Below are the code and all the weights of a small trained network. Each question names an input and a target symbol and asks about switching units off, where a switched-off unit gives its printed mean instead of its output.

import numpy as np


def w(rows, s, z=0):
    codes = np.array(rows[::2]) - 128.0
    scale = np.full(codes.shape[1], s)
    scale[-1] = z or s
    return codes * scale


def f(y):
    return y / 2 * (1 + np.tanh(0.7978845608 * (y + 0.044715 * y**3)))


def softmax(a):
    e = np.exp(a - a.max(-1, keepdims=True))
    return e / e.sum(-1, keepdims=True)


def log_softmax(a):
    a = a - a.max(-1, keepdims=True)
    return a - np.log(np.exp(a).sum(-1, keepdims=True))


def net(x, mask):
    ids = ['αβγδεζηθμξστφψω'.index(c) for c in x.split()]
    T = len(ids)
    res = E[ids] + P[:T]
    r = res
    for j in range(3):
        rows = slice(3 * j, 3 * j + 3)
        q, k, v = (r @ M[0][rows].T for M in (Q, K, V))
        z = softmax(np.where(np.tri(T) > 0, q @ k.T / 3**0.5, -1e9)) @ v
        o = O[0][rows]
        res = res + np.where(mask[j], z, o[:, -1]) @ o[:, :-1]
    y = f(res @ A[0][:, :-1].T + A[0][:, -1])
    res = res + np.where(mask[3:7], y, B[0][:, -1]) @ B[0][:, :-1]
    return log_softmax(res[-1] @ U[:, :-1].T + U[:, -1])


Q, K, V, O, A, B = {}, {}, {}, {}, {}, {}
E = w([
[17,223,99],'α',
[174,139,118],'β',
[26,113,2],'γ',
[39,28,228],'δ',
[248,25,214],'ε',
[117,16,36],'ζ',
[188,123,82],'η',
[172,144,122],'θ',
[14,133,160],'μ',
[172,137,120],'ξ',
[191,124,88],'σ',
[212,109,86],'τ',
[162,189,244],'φ',
[216,235,72],'ψ',
[161,142,118],'ω',
],0.0087)
P = w([
[3,21,254],'0',
[73,76,159],'1',
[78,100,129],'2',
[86,171,210],'3',
[108,146,161],'4',
[108,137,174],'5',
[96,156,152],'6',
[111,124,167],'7',
[117,138,158],'8',
[93,99,156],'9',
[79,128,148],'10',
[103,73,163],'11',
[53,133,190],'12',
[54,136,161],'13',
],0.00094)
Q[0] = w([
[233,153,235],'h1',
[20,219,198],'h1',
[232,125,53],'h1',
[190,20,25],'h2',
[177,251,216],'h2',
[168,25,8],'h2',
[44,1,6],'h3',
[230,89,254],'h3',
[85,14,253],'h3',
],0.007)
K[0] = w([
[209,190,216],'h1',
[38,123,188],'h1',
[207,141,55],'h1',
[29,10,124],'h2',
[168,200,204],'h2',
[24,2,62],'h2',
[61,48,38],'h3',
[210,99,232],'h3',
[68,38,228],'h3',
],0.0082)
V[0] = w([
[254,121,94],'h1',
[206,155,90],'h1',
[57,83,174],'h1',
[49,32,173],'h2',
[129,148,221],'h2',
[161,241,195],'h2',
[177,228,67],'h3',
[66,218,29],'h3',
[63,67,37],'h3',
],0.0072)
O[0] = w([
[253,70,92,245],'h1',
[204,107,59,224],'h1',
[42,121,182,25],'h1',
[212,118,18,3],'h2',
[185,192,146,125],'h2',
[93,227,231,206],'h2',
[219,246,58,250],'h3',
[75,232,14,145],'h3',
[38,78,29,34],'h3',
],0.0063,0.0032)
A[0] = w([
[74,153,87,185],'n1',
[142,149,23,235],'n2',
[176,113,153,104],'n3',
[101,1,168,254],'n4',
],0.0075,0.0055)
B[0] = w([
[73,236,57,139],'n1',
[116,135,23,255],'n2',
[247,164,63,151],'n3',
[90,2,124,181],'n4',
],0.0068,0.0075)
U = w([
[32,221,118,138],'α',
[138,123,107,90],'β',
[48,162,41,5],'γ',
[73,87,148,228],'δ',
[249,46,142,2],'ε',
[138,60,36,124],'ζ',
[125,131,106,59],'η',
[155,118,108,105],'θ',
[32,164,136,198],'μ',
[154,113,105,141],'ξ',
[135,127,110,28],'σ',
[175,96,108,124],'τ',
[173,182,252,240],'φ',
[254,219,45,107],'ψ',
[115,135,111,75],'ω',
],0.0078,0.0042)

Each question gives the input, a string of symbols that net reads in full, and the target symbol t.
The units are the heads (3 rows each of Q, K, V and O) and the neurons (one row each of A and B). Each row of codes is followed by its name. A weight is (code - 128) times the scale printed after its matrix; where a second scale follows, it is the last column's (O, A, B and U).
mask holds one flag per unit, heads first, then neurons. A switched-off unit (its flag False) gives its mean, the last column of its rows in O or B, instead of its output. The means were averaged over made-up inputs and are rounded, as every weight is.
A unit's drop is (log p(t) with every unit on - log p(t) with that unit switched off) / (log p(t) with every unit on - log p(t) with every unit switched off).
The circuit of an input: a set's keep is (log p(t) with only the set's units on - log p(t) with every unit switched off) / (log p(t) with every unit on - log p(t) with every unit switched off). Starting from all 7 units, units are removed one at a time, each time the one whose removal leaves the highest keep (on an exact tie, the one counted first), for as long as the keep stays at least 0.8.
circuit, biggest first: the units of the circuit, biggest drop first
top k neurons: the k neurons with the biggest drops, biggest first
heads that matter: for each layer, one digit per head in row order, 1 if its drop is at least 0.15 and else 0, layers parted by /
drop when u is switched off: that unit's drop, to one decimal
input ω ξ φ ψ ψ φ φ φ ψ φ θ, target φ: heads that matter : 011
input φ ε ζ ε ε τ, target ε: heads that matter : 001
input α φ ψ φ ψ τ ω ψ θ ψ γ ζ, target ζ: heads that matter : 010
input θ ε ψ α, target α: circuit, biggest first : (h1; n1; h3)
input φ τ φ φ β β, target φ: top neuron : (n2)
input ψ μ τ ε, target ε: heads that matter : 001
input ψ ψ δ φ μ, target μ: circuit, biggest first : (h1; h3)
input ζ φ ζ ψ ε τ ψ ψ ζ α ψ μ μ, target μ: circuit, biggest first : (h1; h3; h2)
input φ ψ τ ψ τ γ ω δ ε ψ γ, target γ: circuit, biggest first : (h3; n1; n2)
input ζ ψ φ γ, target γ: circuit, biggest first : (h3; n1; h2; h1)
input φ ψ φ φ ψ ξ, target φ: circuit, biggest first : (h2; n2; h3)
input ζ β σ ψ ζ φ ζ ψ τ φ ψ ζ τ τ, target ζ: heads that matter : 011
input φ τ τ φ τ θ φ φ φ φ ψ ξ, target φ: drop when h3 is switched off : 0.4
input ε τ τ, target ε: drop when h1 is switched off : 0.1
input φ φ θ, target φ: drop when h2 is switched off : 0.2
